Below are the code and all the weights of a small trained network. Each question names an input and a class and asks about switching units off, where a switched-off unit gives its printed mean instead of its output.

import numpy as np


def w(rows, s, z=0):
    codes = np.array(rows[::2]) - 128.0
    scale = np.full(codes.shape[1], s)
    scale[-1] = z or s
    return codes * scale


def norm(h):
    return h / np.sqrt((h * h).mean(-1, keepdims=True) + 1e-5)


def f(y):
    return np.maximum(y, 0)


def log_softmax(a):
    a = a - a.max(-1, keepdims=True)
    return a - np.log(np.exp(a).sum(-1, keepdims=True))


def net(x, mask):
    res = np.array(x, float).reshape(1, 4) / 4 @ E
    u = 0
    for l in range(2):
        y = f(norm(res) @ A[l][:, :-1].T + A[l][:, -1])
        res = res + np.where(mask[u : u + 4], y, B[l][:, -1]) @ B[l][:, :-1]
        u += 4
    return log_softmax(norm(res)[-1] @ U[:, :-1].T + U[:, -1])


A, B = {}, {}
E = w([
[97,72,164,1,66,228,117,175],'x0',
[105,177,150,78,188,99,126,201],'x1',
[156,86,153,230,106,214,156,132],'x2',
[185,132,103,98,191,235,57,175],'x3',
],0.0077)
A[0] = w([
[43,86,90,107,1,51,96,40,21],'0.n0',
[145,159,61,161,59,129,143,135,123],'0.n1',
[181,127,158,121,105,171,121,111,69],'0.n2',
[69,81,173,135,83,170,143,85,2],'0.n3',
],0.0088,0.0059)
B[0] = w([
[111,69,129,207,119,200,5,138,255],'0.n0',
[136,116,119,96,157,81,169,170,180],'0.n1',
[177,95,108,204,79,145,81,79,164],'0.n2',
[89,157,212,93,90,59,231,79,174],'0.n3',
],0.012,0.0052)
A[1] = w([
[58,108,224,56,76,129,145,255,182],'1.n0',
[73,42,165,108,36,81,155,125,62],'1.n1',
[103,162,115,134,24,77,92,54,123],'1.n2',
[68,190,29,143,136,199,119,83,4],'1.n3',
],0.008,0.0047)
B[1] = w([
[115,212,128,86,187,67,72,95,253],'1.n0',
[251,119,115,18,167,212,170,178,213],'1.n1',
[105,112,74,199,45,145,211,126,207],'1.n2',
[156,137,115,178,19,236,115,62,131],'1.n3',
],0.011,0.0058)
U = w([
[125,195,83,101,218,120,43,151,212],'0',
[136,33,82,179,91,205,77,150,106],'1',
[95,159,114,238,119,1,171,113,110],'2',
[160,124,186,92,97,150,232,96,2],'3',
],0.014,0.0025)

Each question gives the input, the list of numbers given to net, and the class t.
The units are the neurons (one row each of A and B). Each row of codes is followed by its name. A weight is (code - 128) times the scale printed after its matrix; where a second scale follows, it is the last column's (A, B and U).
mask holds one flag per neuron, layer by layer. A switched-off neuron (its flag False) gives its mean, the last column of its row in B, instead of its output. The means were averaged over made-up inputs and are rounded, as every weight is.
A unit's drop is (log p(t) with every unit on - log p(t) with that unit switched off) / (log p(t) with every unit on - log p(t) with every unit switched off).
top k neurons: the k neurons with the biggest drops, biggest first
top k neurons in layer l: the k neurons of layer l with the biggest drops, biggest first
drop of u: that unit's drop, to one decimal
input [-1,-5,7,-8], class 3: top neuron in layer 1 : [1.n1]
input [2,3,-2,-6], class 0: top 2 neurons in layer 1 : [1.n0 1.n3]
input [7,-2,-6,-3], class 0: top 2 neurons : [1.n0 0.n2]
input [-1,-6,-6,8], class 1: top 2 neurons in layer 1 : [1.n0 1.n3]
input [-7,5,-7,0], class 2: top 3 neurons : [1.n1 1.n0 0.n0]
input [4,-5,2,-3], class 3: top 2 neurons in layer 0 : [0.n3 0.n1]
input [-3,-5,0,1], class 2: top 3 neurons : [1.n1 0.n0 0.n1]
input [1,-8,7,-4], class 3: top 3 neurons : [0.n3 1.n1 0.n1]
input [5,-1,-8,-5], class 1: top 2 neurons : [0.n0 1.n2]
input [-4,-3,8,0], class 2: top 2 neurons : [0.n0 1.n1]
input [2,-2,5,-8], class 3: top 2 neurons : [0.n3 1.n1]
input [-6,0,-8,1], class 2: top 3 neurons in layer 1 : [1.n1 1.n0 1.n2]
input [-1,-1,3,-8], class 1: top 2 neurons : [0.n0 1.n1]
input [8,5,7,3], class 0: top 2 neurons : [1.n0 0.n0]
input [1,-3,2,0], class 3: top neuron in layer 0 : [0.n3]
input [4,-1,0,3], class 0: top 2 neurons : [0.n0 1.n2]
input [2,-4,3,0], class 3: top 2 neurons in layer 0 : [0.n3 0.n0]
input [7,1,0,-5], class 0: drop of 0.n3 : -0.1
input [-1,-8,0,-8], class 1: drop of 0.n0 : 0.7
input [1,8,8,4], class 0: top neuron : [0.n0]
input [-3,-4,6,-8], class 1: drop of 1.n1 : 0.3
